Here is a tiny trained network, its code and every weight. The questions are about switching its units off for an input and a class, where a switched-off unit gives its printed mean instead of its output.

import numpy as np


def w(rows, s, z=0):
    codes = np.array(rows[::2]) - 128.0
    scale = np.full(codes.shape[1], s)
    scale[-1] = z or s
    return codes * scale


def norm(h):
    return h / np.sqrt((h * h).mean(-1, keepdims=True) + 1e-5)


def f(y):
    return np.maximum(y, 0)


def log_softmax(a):
    a = a - a.max(-1, keepdims=True)
    return a - np.log(np.exp(a).sum(-1, keepdims=True))


def net(x, mask):
    res = np.array(x, float).reshape(1, 7) / 4 @ E
    u = 0
    for l in range(2):
        y = f(norm(res) @ A[l][:, :-1].T + A[l][:, -1])
        res = res + np.where(mask[u : u + 8], y, B[l][:, -1]) @ B[l][:, :-1]
        u += 8
    return log_softmax(norm(res)[-1] @ U[:, :-1].T + U[:, -1])


A, B = {}, {}
E = w([
[131,129,125,127,129,129,126,126,124],'x0',
[127,128,130,128,128,129,129,127,129],'x1',
[145,153,57,104,17,181,219,246,153],'x2',
[233,81,213,89,144,112,209,165,63],'x3',
[132,129,123,129,133,130,128,129,121],'x4',
[130,126,124,132,131,133,127,130,125],'x5',
[191,107,63,179,148,1,48,182,195],'x6',
],0.0026)
A[0] = w([
[162,114,99,80,34,112,199,189,109,115],'L0N1',
[10,70,156,84,92,133,80,105,37,69],'L0N2',
[80,216,179,71,154,210,183,82,109,254],'L0N3',
[200,43,168,109,124,117,158,147,102,147],'L0N4',
[4,70,33,73,159,132,47,43,130,222],'L0N5',
[45,169,25,59,65,151,128,249,162,142],'L0N6',
[192,29,239,111,204,75,122,91,73,124],'L0N7',
[56,151,135,190,231,180,65,32,150,142],'L0N8',
],0.0032,0.0023)
B[0] = w([
[185,207,207,109,165,135,24,137,152,213],'L0N1',
[128,182,106,65,144,136,112,75,89,166],'L0N2',
[67,71,141,126,99,220,90,135,86,254],'L0N3',
[138,143,139,87,139,148,150,109,90,197],'L0N4',
[151,166,186,170,96,117,108,224,102,248],'L0N5',
[107,58,60,139,128,161,176,42,167,245],'L0N6',
[65,74,1,127,94,70,155,74,178,238],'L0N7',
[153,189,197,91,65,177,119,144,49,234],'L0N8',
],0.0043,0.0039)
A[1] = w([
[170,106,61,190,117,35,58,130,169,251],'L1N1',
[161,174,171,89,131,113,58,205,116,210],'L1N2',
[165,181,176,245,152,1,84,244,131,34],'L1N3',
[105,207,239,77,122,210,131,186,79,118],'L1N4',
[188,187,79,168,104,77,201,205,225,132],'L1N5',
[81,71,50,158,132,159,103,52,157,98],'L1N6',
[51,26,65,119,165,105,145,76,92,46],'L1N7',
[247,109,118,170,175,50,75,222,202,72],'L1N8',
],0.0045,0.0024)
B[1] = w([
[196,156,67,113,246,78,177,146,174,254],'L1N1',
[138,147,168,107,114,245,108,119,76,196],'L1N2',
[176,48,99,157,94,213,116,2,199,198],'L1N3',
[186,127,94,145,158,12,133,167,200,236],'L1N4',
[69,175,177,116,182,122,62,149,87,199],'L1N5',
[57,106,133,163,119,115,144,188,129,186],'L1N6',
[132,91,183,156,77,122,166,54,90,170],'L1N7',
[41,150,198,132,11,128,134,156,41,217],'L1N8',
],0.0059,0.0057)
U = w([
[118,216,223,106,67,142,60,176,30,251],'0',
[66,40,181,110,58,126,193,48,52,18],'1',
[32,75,80,167,32,211,164,164,160,144],'2',
[236,109,130,49,139,151,193,203,189,124],'3',
[193,136,110,200,141,184,65,43,190,129],'4',
[162,106,81,156,195,5,185,83,125,149],'5',
[52,191,64,167,225,85,123,207,190,26],'6',
],0.014,0.0017)

Each question gives the input, the list of numbers given to net, and the class t.
The units are the neurons (one row each of A and B). Each row of codes is followed by its name. A weight is (code - 128) times the scale printed after its matrix; where a second scale follows, it is the last column's (A, B and U).
mask holds one flag per neuron, layer by layer. A switched-off neuron (its flag False) gives its mean, the last column of its row in B, instead of its output. The means were averaged over made-up inputs and are rounded, as every weight is.
A unit's drop is (log p(t) with every unit on - log p(t) with that unit switched off) / (log p(t) with every unit on - log p(t) with every unit switched off).
The circuit of an input: a set's keep is (log p(t) with only the set's units on - log p(t) with every unit switched off) / (log p(t) with every unit on - log p(t) with every unit switched off). Starting from the 12 units with the biggest drops (on a tie, the unit counted first), units are removed one at a time, each time the one whose removal leaves the highest keep (on an exact tie, the one counted first), for as long as the keep stays at least 0.8.
circuit, biggest first: the units of the circuit, biggest drop first
unit that matters most: the unit with the biggest drop
top k neurons: the k neurons with the biggest drops, biggest first
top k neurons in layer l: the k neurons of layer l with the biggest drops, biggest first
input [8,-7,-5,1,-5,-8,0], class 1: top 2 neurons -> L0N7, L0N1
input [4,8,8,-7,-6,-6,1], class 6: circuit, biggest first -> L1N8, L1N3
input [1,-6,-2,-2,-6,1,6], class 4: unit that matters most -> L1N3
input [4,-1,0,-7,0,-8,2], class 4: top 3 neurons in layer 0 -> L0N5, L0N7, L0N3
input [-6,8,5,1,-2,-6,-3], class 3: top 2 neurons in layer 1 -> L1N8, L1N4
input [4,1,1,1,-3,-1,-5], class 3: top 2 neurons -> L0N7, L1N8
input [-3,4,3,-2,-8,2,1], class 6: top 3 neurons -> L0N6, L0N3, L0N1
input [-5,8,7,1,3,-4,-5], class 3: top 2 neurons in layer 0 -> L0N1, L0N7
input [5,0,-7,-1,8,-8,8], class 4: top 2 neurons -> L1N3, L0N6
input [-4,-4,-4,0,3,-7,5], class 4: top 3 neurons in layer 0 -> L0N6, L0N5, L0N8
input [-7,7,2,2,6,2,6], class 0: top 2 neurons in layer 1 -> L1N8, L1N5
input [-1,0,0,2,1,3,0], class 1: top 2 neurons in layer 0 -> L0N7, L0N4
input [-6,7,-1,-7,-6,-4,1], class 4: circuit, biggest first -> L0N5, L0N3, L1N3
input [-6,-3,1,4,-5,-7,8], class 0: top 2 neurons in layer 1 -> L1N8, L1N5
input [0,1,-2,5,8,-8,0], class 1: top 3 neurons -> L1N7, L1N4, L0N4
input [-6,-6,-5,-8,7,5,8], class 4: top 2 neurons -> L1N3, L1N1
input [-6,-2,1,1,-3,-7,-3], class 3: unit that matters most -> L0N7
input [3,6,-3,0,-8,7,6], class 4: top 2 neurons -> L1N3, L0N6
input [1,2,-2,-2,4,2,-1], class 0: top 2 neurons -> L0N8, L1N1
input [-4,8,3,7,6,-4,-6], class 3: top 2 neurons -> L1N4, L1N8
input [-3,3,1,4,-7,4,-3], class 3: circuit, biggest first -> L1N8
input [5,-8,4,1,0,8,3], class 0: top 2 neurons -> L0N1, L0N7
input [5,-1,-2,0,2,-8,-4], class 0: top 3 neurons in layer 1 -> L1N1, L1N3, L1N4
input [4,0,5,-1,6,-3,4], class 6: top 2 neurons in layer 0 -> L0N6, L0N5
input [-1,0,1,1,-1,-5,-1], class 3: top 3 neurons -> L1N4, L1N8, L1N3
input [7,-1,8,2,-2,-1,3], class 0: top 2 neurons -> L0N1, L0N7
input [-2,6,5,-6,-5,-8,2], class 6: unit that matters most -> L0N3
